Here is a tiny trained network, its code and every weight. The questions are about switching its units off for an input and a class, where a switched-off unit gives its printed mean instead of its output.

import numpy as np


def w(rows, s, z=0):
    codes = np.array(rows[::2]) - 128.0
    scale = np.full(codes.shape[1], s)
    scale[-1] = z or s
    return codes * scale


def norm(h):
    return h / np.sqrt((h * h).mean(-1, keepdims=True) + 1e-5)


def f(y):
    return np.maximum(y, 0)


def log_softmax(a):
    a = a - a.max(-1, keepdims=True)
    return a - np.log(np.exp(a).sum(-1, keepdims=True))


def net(x, mask):
    res = np.array(x, float).reshape(1, 4) / 4 @ E
    u = 0
    for l in range(4):
        y = f(norm(res) @ A[l][:, :-1].T + A[l][:, -1])
        res = res + np.where(mask[u : u + 5], y, B[l][:, -1]) @ B[l][:, :-1]
        u += 5
    return log_softmax(norm(res)[-1] @ U[:, :-1].T + U[:, -1])


A, B = {}, {}
E = w([
[102,166,139,97,179,195,72],'x0',
[114,3,103,171,175,126,116],'x1',
[143,118,158,120,136,135,135],'x2',
[142,112,154,210,55,107,167],'x3',
],0.011)
A[0] = w([
[32,77,130,84,254,128,57,4],'L0N0',
[134,157,126,48,85,110,145,135],'L0N1',
[164,182,109,103,119,43,183,72],'L0N2',
[131,43,120,132,226,125,134,92],'L0N3',
[151,11,92,184,174,119,88,228],'L0N4',
],0.0074,0.0034)
B[0] = w([
[78,70,254,109,44,66,104,222],'L0N0',
[147,170,106,229,206,79,208,191],'L0N1',
[99,48,160,84,75,39,166,188],'L0N2',
[73,88,159,150,83,88,53,203],'L0N3',
[161,215,90,84,167,130,5,253],'L0N4',
],0.0077,0.0069)
A[1] = w([
[2,113,151,247,46,128,100,63],'L1N0',
[242,53,96,168,136,93,6,47],'L1N1',
[155,63,144,120,85,98,51,165],'L1N2',
[113,136,36,118,100,160,86,3],'L1N3',
[49,133,132,14,193,69,126,200],'L1N4',
],0.0065,0.003)
B[1] = w([
[196,167,226,201,162,186,154,205],'L1N0',
[219,246,2,166,200,144,191,231],'L1N1',
[184,137,48,120,54,115,99,243],'L1N2',
[105,157,48,152,177,65,43,135],'L1N3',
[226,139,117,97,196,128,102,254],'L1N4',
],0.0073,0.0059)
A[2] = w([
[218,91,202,121,157,148,135,147],'L2N0',
[166,113,136,146,10,151,211,185],'L2N1',
[119,102,136,99,165,85,145,81],'L2N2',
[123,117,114,71,122,96,133,63],'L2N3',
[58,159,167,140,92,170,126,1],'L2N4',
],0.011,0.0018)
B[2] = w([
[125,174,89,155,158,182,170,209],'L2N0',
[91,53,152,70,110,134,131,254],'L2N1',
[136,113,156,193,135,88,184,163],'L2N2',
[131,161,107,188,174,125,147,167],'L2N3',
[70,136,123,138,181,130,255,153],'L2N4',
],0.011,0.0061)
A[3] = w([
[67,55,154,90,114,141,94,7],'L3N0',
[111,71,74,151,137,153,134,134],'L3N1',
[159,95,95,208,138,1,80,180],'L3N2',
[62,150,168,126,212,94,186,237],'L3N3',
[78,92,67,107,114,196,20,7],'L3N4',
],0.0095,0.0021)
B[3] = w([
[27,70,194,190,126,38,117,148],'L3N0',
[79,148,155,133,127,120,202,140],'L3N1',
[186,163,76,146,121,172,210,253],'L3N2',
[126,108,2,178,111,152,159,223],'L3N3',
[87,94,246,65,72,126,117,185],'L3N4',
],0.0089,0.0076)
U = w([
[133,116,60,196,140,103,254,53],'0',
[182,185,81,80,178,160,83,48],'1',
[72,40,211,85,55,43,125,253],'2',
],0.011,0.0033)

Each question gives the input, the list of numbers given to net, and the class t.
The units are the neurons (one row each of A and B). Each row of codes is followed by its name. A weight is (code - 128) times the scale printed after its matrix; where a second scale follows, it is the last column's (A, B and U).
mask holds one flag per neuron, layer by layer. A switched-off neuron (its flag False) gives its mean, the last column of its row in B, instead of its output. The means were averaged over made-up inputs and are rounded, as every weight is.
A unit's drop is (log p(t) with every unit on - log p(t) with that unit switched off) / (log p(t) with every unit on - log p(t) with every unit switched off).
The circuit of an input: a set's keep is (log p(t) with only the set's units on - log p(t) with every unit switched off) / (log p(t) with every unit on - log p(t) with every unit switched off). Starting from the 12 units with the biggest drops (on a tie, the unit counted first), units are removed one at a time, each time the one whose removal leaves the highest keep (on an exact tie, the one counted first), for as long as the keep stays at least 0.8.
circuit, biggest first: the units of the circuit, biggest drop first
most important unit: the unit with the biggest drop
k most important neurons: the k neurons with the biggest drops, biggest first
k most important neurons of layer l: the k neurons of layer l with the biggest drops, biggest first
drop when u is switched off: that unit's drop, to one decimal
input [-4,1,-4,-4], class 1: most important unit	L0N4
input [0,-8,4,-1], class 0: circuit, biggest first	[L0N4, L0N1]
input [6,-8,-4,1], class 0: circuit, biggest first	[L0N4, L2N4]
input [0,-6,6,-8], class 0: 2 most important neurons of layer 3	[L3N3, L3N4]
input [0,-8,-5,-7], class 0: 2 most important neurons of layer 1	[L1N2, L1N0]
input [6,0,-1,1], class 0: 3 most important neurons	[L0N4, L2N4, L1N1]
input [8,-6,0,6], class 0: circuit, biggest first	[L2N4, L0N4]
input [8,8,5,0], class 2: 3 most important neurons	[L0N0, L3N4, L0N3]
input [0,-1,-1,-6], class 0: 3 most important neurons	[L0N4, L2N2, L0N0]
input [-2,-4,-3,1], class 2: 4 most important neurons	[L0N4, L2N1, L1N1, L1N4]
input [5,6,-3,-2], class 2: 2 most important neurons	[L0N0, L3N4]
input [-2,-5,-3,1], class 2: 4 most important neurons	[L0N4, L2N1, L1N1, L1N4]
input [-3,-4,0,2], class 2: 3 most important neurons	[L2N1, L0N4, L1N4]
input [6,1,-3,0], class 2: most important unit	L0N1
input [7,4,0,6], class 1: 2 most important neurons	[L0N4, L1N1]
input [-2,-5,1,-7], class 0: 2 most important neurons	[L0N4, L0N1]
input [2,-5,2,1], class 0: 2 most important neurons	[L0N4, L1N2]
input [3,1,4,-2], class 2: 2 most important neurons of layer 0	[L0N0, L0N1]
input [4,1,3,2], class 1: 2 most important neurons	[L1N0, L2N1]
input [-2,4,-2,-2], class 1: most important neuron	[L0N4]
input [-4,2,5,-4], class 1: drop when L0N4 is switched off	0.2
input [-3,5,-6,-7], class 1: drop when L3N2 is switched off	0.4
input [5,2,4,7], class 1: drop when L3N3 is switched off	0.1
input [3,5,8,2], class 1: drop when L0N0 is switched off	0.0
input [6,7,6,-6], class 2: 2 most important neurons of layer 0	[L0N0, L0N3]
